Here is a tiny trained network, its code and every weight. The questions are about switching its units off for an input and a class, where a switched-off unit gives its printed mean instead of its output.

import numpy as np


def w(rows, s, z=0):
    codes = np.array(rows[::2]) - 128.0
    scale = np.full(codes.shape[1], s)
    scale[-1] = z or s
    return codes * scale


def f(y):
    return y / 2 * (1 + np.tanh(0.7978845608 * (y + 0.044715 * y**3)))


def log_softmax(a):
    a = a - a.max(-1, keepdims=True)
    return a - np.log(np.exp(a).sum(-1, keepdims=True))


def net(x, mask):
    res = np.array(x, float).reshape(1, 6) / 4 @ E
    y = f(res @ A[0][:, :-1].T + A[0][:, -1])
    res = res + np.where(mask, y, B[0][:, -1]) @ B[0][:, :-1]
    return log_softmax(res[-1] @ U[:, :-1].T + U[:, -1])


A, B = {}, {}
E = w([
[124,124,253],'x0',
[90,45,161],'x1',
[47,166,243],'x2',
[47,96,115],'x3',
[184,213,169],'x4',
[238,98,126],'x5',
],0.0073)
A[0] = w([
[70,118,176,106],'neuron 1',
[68,209,100,153],'neuron 2',
[127,26,110,76],'neuron 3',
[185,154,144,87],'neuron 4',
[157,126,139,153],'neuron 5',
[123,98,88,139],'neuron 6',
[149,201,199,118],'neuron 7',
[186,75,92,89],'neuron 8',
[107,49,88,150],'neuron 9',
[123,11,123,91],'neuron 10',
[105,249,161,176],'neuron 11',
[86,149,194,79],'neuron 12',
[151,168,77,192],'neuron 13',
[192,97,229,147],'neuron 14',
[208,152,108,174],'neuron 15',
[166,169,107,200],'neuron 16',
[165,34,125,162],'neuron 17',
[97,184,70,210],'neuron 18',
[110,130,53,250],'neuron 19',
[41,130,69,253],'neuron 20',
[116,106,162,87],'neuron 21',
[186,96,175,147],'neuron 22',
],0.013,0.0051)
B[0] = w([
[81,53,117,207],'neuron 1',
[115,125,168,202],'neuron 2',
[151,59,141,180],'neuron 3',
[96,168,147,159],'neuron 4',
[152,176,110,147],'neuron 5',
[147,130,146,165],'neuron 6',
[174,125,69,227],'neuron 7',
[120,143,140,184],'neuron 8',
[154,117,136,200],'neuron 9',
[152,33,130,190],'neuron 10',
[125,71,152,254],'neuron 11',
[88,60,97,211],'neuron 12',
[137,120,198,196],'neuron 13',
[104,142,23,228],'neuron 14',
[124,159,185,210],'neuron 15',
[153,183,155,189],'neuron 16',
[196,138,87,193],'neuron 17',
[113,168,254,202],'neuron 18',
[196,94,240,227],'neuron 19',
[137,137,217,250],'neuron 20',
[125,112,81,146],'neuron 21',
[150,162,57,179],'neuron 22',
],0.0085,0.0084)
U = w([
[164,123,152,154],'0',
[156,136,171,214],'1',
[67,92,8,187],'2',
[221,44,105,103],'3',
[18,209,15,101],'4',
[123,172,15,2],'5',
[157,235,100,74],'6',
[51,86,138,95],'7',
],0.012,0.0066)

Each question gives the input, the list of numbers given to net, and the class t.
The units are the neurons (one row each of A and B). Each row of codes is followed by its name. A weight is (code - 128) times the scale printed after its matrix; where a second scale follows, it is the last column's (A, B and U).
mask holds one flag per neuron, in row order. A switched-off neuron (its flag False) gives its mean, the last column of its row in B, instead of its output. The means were averaged over made-up inputs and are rounded, as every weight is.
A unit's drop is (log p(t) with every unit on - log p(t) with that unit switched off) / (log p(t) with every unit on - log p(t) with every unit switched off).
The circuit of an input: a set's keep is (log p(t) with only the set's units on - log p(t) with every unit switched off) / (log p(t) with every unit on - log p(t) with every unit switched off). Starting from the 12 units with the biggest drops (on a tie, the unit counted first), units are removed one at a time, each time the one whose removal leaves the highest keep (on an exact tie, the one counted first), for as long as the keep stays at least 0.8.
circuit, biggest first: the units of the circuit, biggest drop first
most important unit: the unit with the biggest drop
k most important neurons: the k neurons with the biggest drops, biggest first
drop when u is switched off: that unit's drop, to one decimal
input [-7,4,-1,5,-2,-5], class 1: circuit, biggest first => neuron 20; neuron 19
input [-4,2,0,7,-6,-3], class 3: circuit, biggest first => neuron 10; neuron 19
input [-8,-8,1,-4,8,0], class 1: circuit, biggest first => neuron 13; neuron 18
input [-7,-3,-8,-5,-5,4], class 1: most important unit => neuron 15
input [-3,0,-2,4,-7,-3], class 3: 2 most important neurons => neuron 10; neuron 3
input [-2,-2,-8,-5,4,0], class 1: 3 most important neurons => neuron 13; neuron 19; neuron 14
input [6,-6,5,-4,5,1], class 2: 3 most important neurons => neuron 14; neuron 11; neuron 12
input [3,-2,8,4,8,-5], class 7: 2 most important neurons => neuron 11; neuron 2
input [0,4,1,-8,-1,6], class 5: drop when neuron 17 is switched off => 0.0
input [-8,-5,4,-6,8,7], class 6: drop when neuron 13 is switched off => -0.1
input [2,5,3,0,3,-4], class 2: drop when neuron 13 is switched off => 0.1
input [-5,-8,-4,-5,3,-1], class 1: drop when neuron 13 is switched off => 0.1
